The symbols move the nodes like this.
θ: q334->q478, q179->q60, q321->q56, q56->q321, q696->q147, q262->q210, q246->q657, q405->q304, q907->q575, q832->q747, q785->q28, q466->q960, q201->q827, q336->q26, q965->q950, q950->q965, q575->q907, q591->q52, q153->q181, q410->q630, q161->q389, q960->q466, q367->q416, q458->q460, q353->q97, q890->q667, q667->q890, q416->q367, q478->q334, q842->q879, q879->q842, q891->q63, q600->q469, q780->q216, q389->q161, q469->q600, q455->q541, q97->q353, q905->q107, q610->q987, q823->q647, q210->q262, q827->q201, q657->q246, q541->q455, q464->q61, q987->q610, q52->q591, q304->q405, q871->q371, q843->q112, q878->q587, q737->q799, q371->q871, q216->q780, q61->q464, q193->q740, q147->q696, q112->q843, q684->q967, q941->q396, q747->q832, q181->q153, q60->q179, q630->q410, q647->q823, q107->q905, q460->q458, q26->q336, q120->q970, q28->q785, q514->q819, q63->q891, q117->q572, q740->q193, q967->q684, q678->q123, q970->q120, q819->q514, q799->q737, q396->q941, q587->q878, q572->q117, q123->q678
σ: q334->q416, q10->q871, q179->q600, q321->q541, q56->q455, q696->q97, q149->q890, q262->q967, q246->q117, q907->q747, q832->q575, q785->q61, q69->q799, q201->q389, q336->q764, q965->q860, q764->q336, q575->q832, q591->q843, q153->q120, q410->q610, q161->q827, q960->q76, q367->q478, q458->q647, q525->q740, q353->q147, q890->q149, q416->q334, q478->q367, q842->q522, q945->q304, q891->q678, q600->q179, q780->q587, q389->q201, q469->q60, q455->q56, q97->q696, q905->q396, q610->q410, q823->q460, q210->q684, q827->q161, q657->q572, q541->q321, q464->q28, q987->q630, q52->q112, q304->q945, q582->q514, q871->q10, q843->q591, q878->q216, q216->q878, q61->q785, q147->q353, q112->q52, q684->q210, q522->q842, q941->q107, q747->q907, q181->q970, q60->q469, q630->q987, q647->q458, q107->q941, q460->q823, q120->q153, q28->q464, q860->q965, q514->q582, q76->q960, q63->q123, q117->q246, q740->q525, q967->q262, q678->q891, q970->q181, q799->q69, q396->q905, q587->q780, q572->q657, q123->q63
φ: q334->q304, q10->q396, q179->q696, q321->q878, q56->q587, q696->q179, q149->q987, q262->q458, q246->q28, q405->q478, q907->q201, q832->q161, q785->q657, q73->q965, q567->q336, q466->q153, q201->q907, q336->q567, q965->q73, q575->q827, q153->q466, q410->q667, q161->q832, q960->q181, q750->q799, q458->q262, q525->q52, q353->q469, q890->q630, q667->q410, q416->q945, q478->q405, q842->q123, q879->q678, q945->q416, q600->q97, q780->q455, q389->q747, q469->q353, q455->q780, q97->q600, q905->q871, q323->q514, q823->q684, q210->q460, q827->q575, q657->q785, q541->q216, q464->q117, q987->q149, q52->q525, q304->q334, q871->q905, q843->q193, q878->q321, q371->q107, q216->q541, q61->q572, q193->q843, q147->q60, q112->q740, q684->q823, q522->q63, q747->q389, q181->q960, q60->q147, q630->q890, q647->q967, q107->q371, q460->q210, q28->q246, q514->q323, q76->q970, q63->q522, q117->q464, q740->q112, q967->q647, q678->q879, q970->q76, q799->q750, q396->q10, q587->q56, q572->q61, q123->q842
α: q334->q60, q179->q478, q321->q210, q56->q262, q696->q405, q149->q575, q262->q56, q405->q696, q832->q890, q714->q336, q785->q63, q73->q871, q69->q970, q201->q610, q336->q714, q965->q905, q950->q107, q575->q149, q153->q737, q410->q389, q161->q630, q960->q750, q750->q960, q367->q600, q458->q587, q353->q945, q890->q832, q667->q747, q416->q469, q478->q179, q842->q572, q879->q117, q945->q353, q891->q28, q600->q367, q780->q647, q389->q410, q469->q416, q455->q967, q905->q965, q610->q201, q323->q740, q823->q216, q210->q321, q827->q987, q657->q522, q541->q684, q464->q678, q987->q827, q52->q582, q304->q147, q582->q52, q871->q73, q843->q819, q878->q460, q737->q153, q216->q823, q61->q123, q147->q304, q112->q514, q684->q541, q522->q657, q747->q667, q181->q799, q60->q334, q630->q161, q647->q780, q107->q950, q460->q878, q28->q891, q860->q396, q514->q112, q63->q785, q117->q879, q740->q323, q967->q455, q678->q464, q970->q69, q819->q843, q799->q181, q396->q860, q587->q458, q572->q842, q123->q61
β: q334->q799, q179->q153, q321->q827, q56->q201, q696->q466, q149->q460, q262->q610, q907->q587, q832->q216, q714->q965, q785->q52, q567->q871, q466->q696, q69->q416, q201->q56, q336->q905, q965->q714, q764->q396, q575->q878, q591->q28, q153->q179, q410->q967, q161->q541, q960->q147, q750->q304, q525->q657, q353->q76, q890->q823, q667->q647, q416->q69, q478->q737, q842->q323, q600->q120, q780->q747, q389->q455, q469->q970, q455->q389, q905->q336, q610->q262, q323->q842, q823->q890, q210->q987, q827->q321, q657->q525, q541->q161, q464->q843, q987->q210, q52->q785, q304->q750, q582->q63, q871->q567, q843->q464, q878->q575, q737->q478, q216->q832, q61->q112, q193->q117, q147->q960, q112->q61, q684->q630, q747->q780, q181->q60, q60->q181, q630->q684, q647->q667, q107->q26, q460->q149, q26->q107, q120->q600, q28->q591, q514->q123, q76->q353, q63->q582, q117->q193, q740->q572, q967->q410, q678->q819, q970->q469, q819->q678, q799->q334, q396->q764, q587->q907, q572->q740, q123->q514
π: q334->q684, q10->q657, q179->q455, q321->q469, q56->q600, q696->q780, q262->q367, q405->q647, q832->q960, q714->q514, q785->q396, q73->q842, q567->q740, q466->q747, q69->q987, q201->q120, q336->q112, q965->q123, q950->q678, q764->q52, q575->q76, q153->q389, q410->q737, q161->q181, q960->q832, q750->q890, q367->q262, q353->q878, q890->q750, q416->q210, q478->q967, q842->q73, q945->q460, q600->q56, q780->q696, q389->q153, q469->q321, q455->q179, q97->q587, q905->q61, q823->q304, q210->q416, q827->q970, q657->q10, q541->q60, q464->q107, q987->q69, q52->q764, q304->q823, q871->q572, q843->q26, q878->q353, q737->q410, q371->q117, q216->q147, q61->q905, q147->q216, q112->q336, q684->q334, q941->q28, q747->q466, q181->q161, q60->q541, q630->q799, q647->q405, q107->q464, q460->q945, q26->q843, q120->q201, q28->q941, q860->q63, q514->q714, q76->q575, q63->q860, q117->q371, q740->q567, q967->q478, q678->q950, q970->q827, q799->q630, q396->q785, q587->q97, q572->q871, q123->q965
τ: q334->q965, q10->q353, q179->q107, q321->q785, q56->q28, q696->q371, q262->q891, q246->q587, q832->q740, q714->q799, q785->q321, q73->q304, q567->q960, q201->q591, q336->q181, q965->q334, q950->q478, q764->q970, q575->q525, q591->q201, q153->q26, q410->q819, q161->q112, q960->q567, q525->q575, q353->q10, q890->q323, q416->q860, q478->q950, q842->q823, q879->q647, q891->q262, q600->q941, q780->q117, q389->q843, q469->q396, q455->q464, q905->q60, q323->q890, q823->q842, q210->q63, q827->q52, q657->q878, q541->q61, q464->q455, q987->q582, q52->q827, q304->q73, q582->q987, q871->q147, q843->q389, q878->q657, q371->q696, q216->q572, q61->q541, q193->q747, q147->q871, q112->q161, q684->q123, q522->q460, q941->q600, q747->q193, q181->q336, q60->q905, q630->q514, q647->q879, q107->q179, q460->q522, q26->q153, q28->q56, q860->q416, q514->q630, q63->q210, q117->q780, q740->q832, q967->q678, q678->q967, q970->q764, q819->q410, q799->q714, q396->q469, q587->q246, q572->q216, q123->q684

In the rows, zero is written as 49.

The rows follow the links: the fewer symbols apart two nodes are, the more alike their rows tend to be.

Each row is also shifted at random along 7 hidden directions that mean nothing.

Some nodes, each with a row of numbers:
q843
[15,53,57,47,41,42,43,53,47,58,46,54,37,68,51,50,38,51,53,46,65,42,38,46,36,47,55,47,48,51,70,44,46,62,48,41,48,43,54,50,46,58,38,57,52,51]
q469
[55,44,53,50,50,50,49,50,48,39,48,48,51,42,41,50,56,51,53,48,38,49,58,51,52,49,55,56,41,50,45,49,60,49,47,48,45,53,39,42,54,53,59,49,43,47]
q747
[31,36,38,39,57,43,45,58,64,42,43,43,40,16,42,42,44,62,41,56,21,45,58,32,39,67,42,55,46,55,42,49,79,51,49,68,36,51,55,52,58,18,58,27,54,32]
q750
[31,52,53,54,45,51,59,48,42,52,53,46,45,50,51,38,55,42,48,48,48,51,47,58,53,48,51,51,49,49,48,51,53,53,41,49,49,50,42,45,50,47,54,60,50,48]
q582
[51,54,54,55,43,54,47,49,44,43,51,59,55,53,42,43,54,42,50,47,39,57,43,45,50,46,48,54,53,51,49,57,49,51,53,50,53,46,40,46,52,48,55,65,45,46]
q799
[51,32,57,67,44,44,51,44,42,45,57,52,38,52,27,30,69,46,36,51,26,57,46,59,66,58,65,83,36,60,62,48,80,69,56,61,49,49,30,40,53,63,71,72,44,43]
q478
[24,54,79,61,39,47,57,65,44,33,48,49,49,51,50,53,50,48,67,43,44,39,47,59,59,54,47,37,49,42,35,58,52,49,50,39,40,48,49,49,47,69,52,51,43,48]
q525
[68,40,38,61,57,60,41,46,34,60,50,47,46,49,56,43,45,52,45,45,64,59,52,52,60,50,42,43,48,53,43,48,39,41,59,48,54,51,53,50,53,69,47,48,51,51]
q28
[65,77,46,44,56,56,35,42,55,53,48,55,64,64,53,50,49,41,46,46,51,44,52,45,32,34,51,48,57,48,52,44,38,51,35,47,59,47,50,45,54,28,41,57,49,56]
q667
[90,47,59,54,42,45,56,64,43,51,50,53,44,44,49,46,52,48,48,44,47,52,45,49,55,58,33,42,53,51,48,54,53,50,56,60,47,52,51,59,44,54,48,51,49,45]
q714
[49,45,42,55,50,52,49,32,49,50,54,47,51,55,41,35,61,40,36,51,41,57,43,52,57,45,58,69,46,47,55,48,52,53,45,54,55,46,40,41,52,46,55,60,50,44]
q514
[59,47,38,46,44,52,48,41,44,56,53,52,47,60,51,45,53,49,37,49,60,60,38,49,53,46,51,53,52,46,59,54,37,47,52,46,57,45,50,47,43,56,42,55,52,52]
q871
[48,55,46,64,65,54,49,50,33,66,51,43,32,48,67,24,44,37,44,51,56,38,50,55,45,70,52,62,45,48,40,52,69,68,36,47,40,51,42,42,51,53,64,57,39,31]
q193
[58,53,51,59,53,50,45,53,37,62,51,49,36,58,53,37,44,46,43,46,57,44,47,52,47,55,46,56,51,56,56,45,59,63,46,52,50,47,51,50,49,58,52,59,48,44]
q572
[40,58,62,64,47,58,52,50,40,33,49,51,72,51,47,68,34,48,69,37,55,47,49,57,69,25,39,27,46,54,31,56,24,37,49,39,62,36,49,52,53,69,45,53,47,65]
q987
[77,44,50,50,44,51,48,48,45,46,52,55,48,48,44,47,60,48,44,51,44,62,47,48,54,51,49,48,52,49,54,52,48,45,57,52,52,49,47,50,48,51,49,57,49,51]
q458
[66,68,47,48,52,60,47,47,53,42,49,50,73,54,58,50,52,42,52,40,48,54,56,55,53,32,38,37,61,47,32,49,25,30,39,49,63,48,52,58,52,40,36,45,51,63]
q945
[42,35,61,58,46,40,56,57,44,43,50,51,42,36,35,52,62,50,59,53,35,54,51,53,57,59,46,57,44,54,47,56,71,56,57,53,41,54,35,49,47,58,67,55,38,43]
q684
[63,65,36,37,45,49,48,40,56,51,49,48,51,54,58,44,54,46,35,55,49,55,47,48,40,47,59,55,53,44,48,52,48,47,37,52,54,45,51,49,42,28,47,51,47,51]
q336
[67,36,40,61,59,53,48,41,45,50,54,41,48,38,41,33,52,47,36,51,35,52,53,48,61,59,52,70,40,53,43,49,66,54,50,57,44,48,44,39,58,51,66,49,48,34]
q455
[46,58,52,54,47,48,44,50,45,49,46,52,44,57,51,41,43,47,44,49,46,42,53,51,43,48,54,57,48,53,53,44,60,60,39,45,51,43,52,49,53,47,47,54,45,56]
q179
[41,63,48,30,45,43,50,40,61,51,47,44,56,71,54,60,44,47,45,48,69,41,50,53,33,35,57,47,49,41,64,34,31,47,35,40,54,51,55,47,44,38,31,49,57,63]
q52
[37,52,63,53,51,49,45,60,45,47,43,60,43,48,42,48,40,50,65,48,44,44,47,38,36,52,50,46,49,52,54,55,58,64,51,41,44,45,42,45,50,49,52,62,43,42]
q823
[47,49,65,54,41,47,63,63,42,46,46,53,44,45,59,55,45,49,67,48,55,45,44,51,51,55,38,32,51,48,38,63,49,51,52,47,44,50,48,60,38,60,51,50,42,49]
q262
[57,72,59,44,45,45,48,58,52,54,45,55,48,57,62,42,54,44,45,49,51,46,49,47,27,52,50,45,63,44,50,52,50,52,40,47,46,50,51,53,45,32,45,51,44,48]
q905
[58,52,65,62,48,50,51,50,43,45,51,48,51,55,47,51,42,44,63,44,54,40,45,54,52,45,51,44,45,48,46,52,46,55,50,38,45,44,42,42,49,63,54,55,45,49]
q891
[63,76,35,49,54,61,37,32,45,63,53,50,61,78,60,36,56,33,28,46,57,56,46,56,44,33,57,60,64,42,52,45,33,47,31,39,69,44,52,46,50,42,38,60,51,59]

From each start, follow one symbol. Which node do you reach?
Answer with the node's name.
[45,45,51,39,49,44,53,58,58,48,44,46,39,37,57,53,53,54,50,53,50,44,50,46,39,64,49,40,55,42,44,54,50,40,56,51,35,56,55,51,44,45,46,29,49,42]
α -> q600
[68,55,42,62,55,58,40,45,35,54,51,50,49,54,54,38,43,46,43,49,50,48,47,53,54,53,54,61,46,54,40,53,58,58,46,46,53,39,45,45,51,60,57,56,42,44]
β -> q112
[48,37,57,61,46,51,48,54,39,45,49,50,42,44,42,51,38,60,58,45,49,49,43,44,57,54,46,43,42,55,48,57,54,52,63,46,47,43,49,50,49,69,53,50,50,45]
β -> q61
[69,47,38,56,59,58,51,39,45,41,55,39,67,40,50,49,49,50,41,46,42,54,59,59,72,38,45,53,40,51,27,46,47,35,46,54,55,53,44,45,56,54,55,42,53,53]
τ -> q871
[14,57,39,34,49,48,48,42,54,48,46,49,52,52,57,58,42,51,52,51,56,49,58,46,36,34,52,39,50,52,46,43,36,44,38,40,58,47,50,50,49,33,41,46,49,64]
σ -> q216
[58,64,49,52,57,51,51,51,38,68,51,41,40,59,62,23,50,37,34,48,57,42,53,58,39,58,48,57,49,46,54,41,60,64,32,53,47,58,50,41,51,43,51,60,52,38]
π -> q747
[40,56,53,48,55,47,49,49,58,48,48,45,55,50,48,53,46,41,57,45,47,36,52,50,48,42,44,47,50,47,47,43,46,50,41,51,48,49,49,47,53,41,50,47,49,49]
π -> q117
[64,60,53,67,55,53,54,46,30,66,54,47,41,67,60,30,55,30,46,47,59,46,43,61,52,55,51,63,50,48,51,53,56,63,36,43,53,49,40,45,42,63,59,69,42,42]
φ -> q965
[48,47,41,41,45,49,50,52,38,60,48,44,31,52,69,43,35,59,45,51,72,48,45,48,44,52,53,36,45,45,53,48,37,48,50,37,47,49,58,52,45,59,36,43,54,48]
τ -> q112
[56,43,39,35,40,43,49,34,61,48,55,51,57,63,33,64,65,51,44,53,50,59,48,50,46,35,59,60,46,47,66,40,37,42,53,51,59,53,43,45,41,41,47,53,54,63]
α -> q469
[67,48,48,62,55,46,45,50,43,53,46,50,42,47,43,36,50,50,40,48,35,46,53,54,54,58,49,68,46,59,46,45,78,62,48,63,51,50,47,53,54,52,59,53,43,44]
τ -> q117
[58,45,51,43,48,50,50,58,42,50,46,52,38,41,59,46,38,57,52,53,57,48,51,41,38,57,47,36,51,52,49,52,49,50,52,43,41,53,52,50,48,52,45,44,52,45]
τ -> q52
[48,46,36,25,41,46,46,42,70,36,47,54,65,49,39,62,55,57,42,48,45,60,48,38,44,35,49,41,56,45,58,41,27,27,54,52,57,51,60,52,47,28,30,35,62,62]
α -> q201
[63,61,66,62,47,60,53,61,41,25,43,50,64,34,58,61,29,55,70,43,41,44,55,49,62,44,38,25,48,49,16,67,42,37,49,46,47,41,50,56,58,58,49,43,46,50]
φ -> q216
